Below is a small trained network, with its code and all its weights. Each question gives an input and a target symbol and asks what happens when units are switched off, that is, made to give their printed mean instead of their output.

import numpy as np


def w(rows, s, z=0):
    codes = np.array(rows[::2]) - 128.0
    scale = np.full(codes.shape[1], s)
    scale[-1] = z or s
    return codes * scale


def f(y):
    return y / 2 * (1 + np.tanh(0.7978845608 * (y + 0.044715 * y**3)))


def softmax(a):
    e = np.exp(a - a.max(-1, keepdims=True))
    return e / e.sum(-1, keepdims=True)


def log_softmax(a):
    a = a - a.max(-1, keepdims=True)
    return a - np.log(np.exp(a).sum(-1, keepdims=True))


def net(x, mask):
    ids = ['ΔΛΞΠΦαεθ'.index(c) for c in x.split()]
    T = len(ids)
    res = E[ids] + P[:T]
    r = res
    for j in range(3):
        rows = slice(3 * j, 3 * j + 3)
        q, k, v = (r @ M[0][rows].T for M in (Q, K, V))
        z = softmax(np.where(np.tri(T) > 0, q @ k.T / 3**0.5, -1e9)) @ v
        o = O[0][rows]
        res = res + np.where(mask[j], z, o[:, -1]) @ o[:, :-1]
    y = f(res @ A[0][:, :-1].T + A[0][:, -1])
    res = res + np.where(mask[3:7], y, B[0][:, -1]) @ B[0][:, :-1]
    return log_softmax(res[-1] @ U[:, :-1].T + U[:, -1])


Q, K, V, O, A, B = {}, {}, {}, {}, {}, {}
E = w([
[103,124,179,167,99,104,21,93,140],'Δ',
[118,107,208,123,126,135,14,143,175],'Λ',
[81,134,214,118,109,13,139,191,152],'Ξ',
[120,115,202,111,129,113,75,89,62],'Π',
[100,227,134,60,85,153,111,76,178],'Φ',
[155,89,73,137,65,48,53,115,119],'α',
[211,165,182,216,109,128,148,114,151],'ε',
[149,125,101,127,81,164,139,247,119],'θ',
],0.015)
P = w([
[100,255,92,165,251,148,62,118,137],'0',
[98,196,87,150,159,88,86,155,142],'1',
[106,165,106,143,115,94,95,136,125],'2',
[122,137,130,135,85,107,93,131,121],'3',
[152,129,150,97,67,108,94,121,102],'4',
[172,107,159,75,44,106,84,118,97],'5',
[195,100,181,57,39,101,80,121,92],'6',
],0.0083)
Q[0] = w([
[124,65,112,165,148,142,144,209,106],'h0',
[179,73,190,170,185,188,237,14,139],'h0',
[142,148,76,112,139,164,254,106,148],'h0',
[186,155,114,147,70,150,116,171,80],'h1',
[130,55,167,99,216,123,140,76,104],'h1',
[195,124,182,241,151,80,108,148,110],'h1',
[76,178,123,137,147,71,81,106,78],'h2',
[163,170,181,132,67,98,43,123,127],'h2',
[143,119,177,59,59,96,41,139,71],'h2',
],0.0093)
K[0] = w([
[59,119,176,62,148,131,130,102,160],'h0',
[127,209,159,237,254,107,148,155,156],'h0',
[83,90,169,176,204,165,82,192,171],'h0',
[125,107,39,98,71,214,153,177,98],'h1',
[94,88,255,93,159,118,60,62,142],'h1',
[183,21,220,133,97,167,118,189,71],'h1',
[191,159,105,137,183,209,138,166,138],'h2',
[160,112,149,114,9,155,168,171,50],'h2',
[203,143,190,114,11,156,117,146,111],'h2',
],0.0083)
V[0] = w([
[172,93,37,148,97,65,123,86,136],'h0',
[157,206,124,113,132,154,191,55,54],'h0',
[199,111,190,214,120,102,196,120,100],'h0',
[184,83,67,141,98,140,127,141,84],'h1',
[170,96,170,165,88,96,167,161,127],'h1',
[122,140,104,248,156,142,124,124,126],'h1',
[117,90,154,128,118,132,206,83,254],'h2',
[204,170,104,199,57,187,167,212,127],'h2',
[51,142,100,45,113,152,122,227,82],'h2',
],0.008)
O[0] = w([
[213,103,86,56,193,74,135,117,144,120],'h0',
[130,136,112,119,78,130,222,65,38,91],'h0',
[171,33,195,176,147,131,231,185,100,97],'h0',
[118,208,80,114,165,171,148,93,166,146],'h1',
[48,223,96,139,117,56,117,100,113,137],'h1',
[174,169,255,67,110,145,118,45,130,139],'h1',
[164,245,124,156,26,83,142,215,123,43],'h2',
[171,43,127,211,103,153,163,85,234,255],'h2',
[27,52,160,62,122,112,138,90,183,194],'h2',
],0.0068,0.0094)
A[0] = w([
[147,103,120,121,104,128,194,213,93,123],'n0',
[128,181,125,135,193,204,153,81,155,2],'n1',
[95,204,20,128,175,147,148,243,101,110],'n2',
[162,109,119,162,114,104,248,167,103,76],'n3',
],0.011,0.0039)
B[0] = w([
[154,171,181,195,128,106,152,53,57,122],'n0',
[111,127,107,185,141,25,161,49,166,184],'n1',
[41,53,138,213,222,89,134,1,212,185],'n2',
[76,124,75,36,120,159,69,200,149,254],'n3',
],0.0098,0.002)
U = w([
[112,194,170,209,176,56,108,49,134,226],'Δ',
[123,87,133,82,64,225,60,255,139,59],'Λ',
[70,159,178,129,120,21,161,216,145,2],'Ξ',
[91,77,172,116,183,170,195,121,2,140],'Π',
[49,228,100,43,27,123,158,76,114,58],'Φ',
[170,137,68,45,221,78,137,154,120,38],'α',
[227,195,157,213,94,120,165,152,126,174],'ε',
[75,51,84,165,133,185,199,147,181,157],'θ',
],0.0057,0.0049)

Each question gives the input, a string of symbols that net reads in full, and the target symbol t.
The units are the heads (3 rows each of Q, K, V and O) and the neurons (one row each of A and B). Each row of codes is followed by its name. A weight is (code - 128) times the scale printed after its matrix; where a second scale follows, it is the last column's (O, A, B and U).
mask holds one flag per unit, heads first, then neurons. A switched-off unit (its flag False) gives its mean, the last column of its rows in O or B, instead of its output. The means were averaged over made-up inputs and are rounded, as every weight is.
A unit's drop is (log p(t) with every unit on - log p(t) with that unit switched off) / (log p(t) with every unit on - log p(t) with every unit switched off).
The circuit of an input: a set's keep is (log p(t) with only the set's units on - log p(t) with every unit switched off) / (log p(t) with every unit on - log p(t) with every unit switched off). Starting from all 7 units, units are removed one at a time, each time the one whose removal leaves the highest keep (on an exact tie, the one counted first), for as long as the keep stays at least 0.8.
units of the circuit, in order: the units of the circuit, biggest drop first
unit that matters most: the unit with the biggest drop
top k neurons: the k neurons with the biggest drops, biggest first
heads that matter: for each layer, one digit per head in row order, 1 if its drop is at least 0.15 and else 0, layers parted by /
drop of u: that unit's drop, to one decimal
input Φ Φ α ε α, target ε: top 2 neurons : [n3 n2]
input Δ ε Λ Π θ θ ε, target θ: units of the circuit, in order : [h0 h2 n3]
input Λ θ Φ ε Ξ Φ, target Λ: units of the circuit, in order : [h1 n1]
input θ Φ Φ θ Φ, target θ: units of the circuit, in order : [h1 h2]
input ε Π θ, target Δ: top neuron : [n2]
input θ Λ Λ Ξ ε Δ, target ε: heads that matter : 001
input θ θ Φ ε ε, target Λ: units of the circuit, in order : [n3 h0 h2]
input Φ Λ ε Λ, target ε: heads that matter : 001
input ε Δ Π Δ α Λ, target α: heads that matter : 101
input θ θ θ Φ Δ θ Π, target θ: heads that matter : 011
input θ Δ Π Π, target Π: units of the circuit, in order : [h2 h0 h1]
input Φ ε θ θ ε, target θ: units of the circuit, in order : [h0 n3 h2]
input Π α Π, target α: units of the circuit, in order : [h0 h2]
input Λ ε Ξ, target ε: unit that matters most : h2
input ε Φ Φ Φ ε, target Λ: units of the circuit, in order : [n3 h0]
input Φ Ξ Ξ θ Π Φ, target Λ: heads that matter : 010
input Π Δ Λ α, target α: units of the circuit, in order : [h0 h2]
input θ Λ θ θ θ Π, target θ: drop of h2 : 0.7
input Π α Φ ε Φ, target ε: drop of h1 : 0.1
input Ξ θ θ Λ ε ε Λ, target ε: drop of n0 : 0.1
input Λ ε Φ Λ Δ ε Π, target ε: top neuron : [n0]
